[[ 0.04  0.04 -0.12  0.05 -0.10]
 [ 0.05  0.03 -0.09  0.04  0.02]
 [ 0.12  0.08 -0.09  0.12  0.10]] ans = 0.03

[[-1.5  0.6 -0.2 -0.6]
 [ 0.9  0.5 -1.6  1.9]] ans = 0.5

[[-0.57 -0.81  1.03  0.96 -1.74]
 [ 0.86 -0.81  0.22  1.51 -1.74]] ans = -0.81

[[ -6.98  14.85  11.90   5.75]
 [  4.77  -5.62  11.90 -19.27]] ans = -5.62

[[ 0.529  1.700 -1.538 -0.686 -0.050  1.460]
 [ 0.775  1.378 -1.507 -0.918 -0.339  1.173]] ans = 1.378

[[ 0.355  0.874  1.265 -1.051  0.793  1.850]
 [ 1.798  1.519  1.240 -2.156 -0.017  2.265]
 [-0.261 -0.048  0.971 -1.504  0.785  1.570]] ans = 1.519

[[-16.994   1.658  16.577  18.139]
 [ -4.746  17.972   9.376  11.056]] ans = 17.972

[[-0.03  0.00  0.00 -0.01  0.00 -0.03]
 [-0.22  0.01  0.18  0.07  0.08 -0.21]
 [-0.13  0.10  0.02 -0.05  0.09 -0.08]] ans = 0.01

[[ -8.003 -11.047  -0.813   8.570]
 [-11.224 -17.227   0.479  18.695]] ans = -17.227

[[-0.305  0.106 -0.418 -0.634  0.203  0.421]
 [ 0.332  0.106  1.787 -0.167 -0.316 -1.165]
 [ 0.332 -0.261 -0.050  1.231 -1.353  1.479]] ans = 0.106
---
[[-43 -26  16   0 -26  -4   1]
 [-14   0  -7  -8  18 -17  32]] -> -4

[[-36  34  10 -23]
 [ -7  28 -43   9]
 [ -7  18 -21   2]] -> -43

[[ 31  -9 -23 -32 -16  -7]
 [-29 -17  31  38 -19 -32]] -> -16

[[  6 -12 -15 -16  37]
 [ 37  10  17   6 -26]] -> -16

[[ 0 11  2  9  5  4]
 [25  1 -1 16 13 33]
 [ 9 15  4 14 13 19]] -> 13

[[  5  32  -2   1   2 -11]
 [ -2 -13  -3   2 -13   0]] -> 2

[[  5 -28 -36  25  36 -27  24]
 [ -9   7  21  -4  14  -5  -5]
 [-15 -14  -3 -26 -37  18  41]] -> -5

[[-31  27 -23 -21   6  -9]
 [ -3 -31 -22   4 -40  -2]
 [ 20 -16  17  18 -38  22]] -> -40
---
3,33,-23,-20,-6 => 33, 3

-12,-18,17,35,-21,-22,-25 => 35, 17

3,-32,-29,-7
26,-38,-28,9
20,-35,-42,-1
=> 26, 20

-14,-44,14,-4 => 14, -4

-4,40,15,-32,-4,-7
-29,29,11,19,-9,-15
-26,30,4,-1,-11,-14
=> 40, 30

-18,16,-17,30,20,1,-10
-11,17,-12,44,28,0,-20
-14,17,-15,42,26,1,-17
=> 44, 42

-10,-34,-39,9,32,-18 => 32, 9
---
26 18 -42 -34 -3 36 0 -> -3

0 -18 -26 17 24
-21 -11 -41 15 20
-> -41

30 -1 -14 3 37 -15 -> 3

-29 -37 -18 -28 -> -37

-13 1 -12 -16 -7 -20
-40 -15 4 39 24 -31
-23 -2 -3 4 5 -24
-> 4

-35 -10 -42 35 -8 -33 43 -> -8

12 9 -43 41 -> 9

-17 13 34 -28 41 -31 -> -28
---
[[ 17   8   3  19]
 [ 16  15  31   9]
 [ -5 -13 -14 -14]] -> 15

[[ -2   0  -4  16   9   5]
 [  0  -1  -1 -31 -29 -11]
 [ -2   0  -3  19  10   0]] -> -1

[[ 19  -2   0 -27]
 [  6   3   0  34]
 [  1   6  19  -3]] -> 3

[[  6  36  17 -26]
 [ -5  -8  -9   6]
 [ -2 -17  -1   2]] -> -8

[[ -4  -4   7   7]
 [ -2  16   3  15]
 [ 18   8 -36 -40]] -> 16

[[-41   0 -36  26  40 -39]
 [  5 -42 -15 -30 -34 -20]
 [ -4 -42   2 -18  36  11]] -> -42
---
array([[-14,   2,   9, -16,  33],
       [ -6,  -5,   9, -17,  40],
       [-14,   1,  10, -17,  37]]) → -6

array([[ -5,  29,  13, -14, -22, -11],
       [ -7, -17, -15, -14, -40,  10]]) → -7

array([[  9,  39, -13,   7],
       [  5,  -9,  33,  26]]) → 5

array([[ -6,  25, -27, -22, -23,  24],
       [ -4,  17, -27, -26, -11,  16],
       [ 24, -32,  25,  30,  28, -30]]) → -4

array([[-23,  -9,  -6, -22],
       [ 21,   5,   1,  34],
       [ 13,   0,  -6,  35]]) → 21

array([[ -8,  -7,  -8,   0,   7,  -7, -14],
       [-30,   6,  36,  18,   2,  36,   6],
       [ -6,  15,  12,  -9, -20,  32,  22]]) → -30

array([[-10,  37,  32,  25,  16,  21, -30],
       [ 17, -15, -23, -22, -32, -19,  17]]) → 17
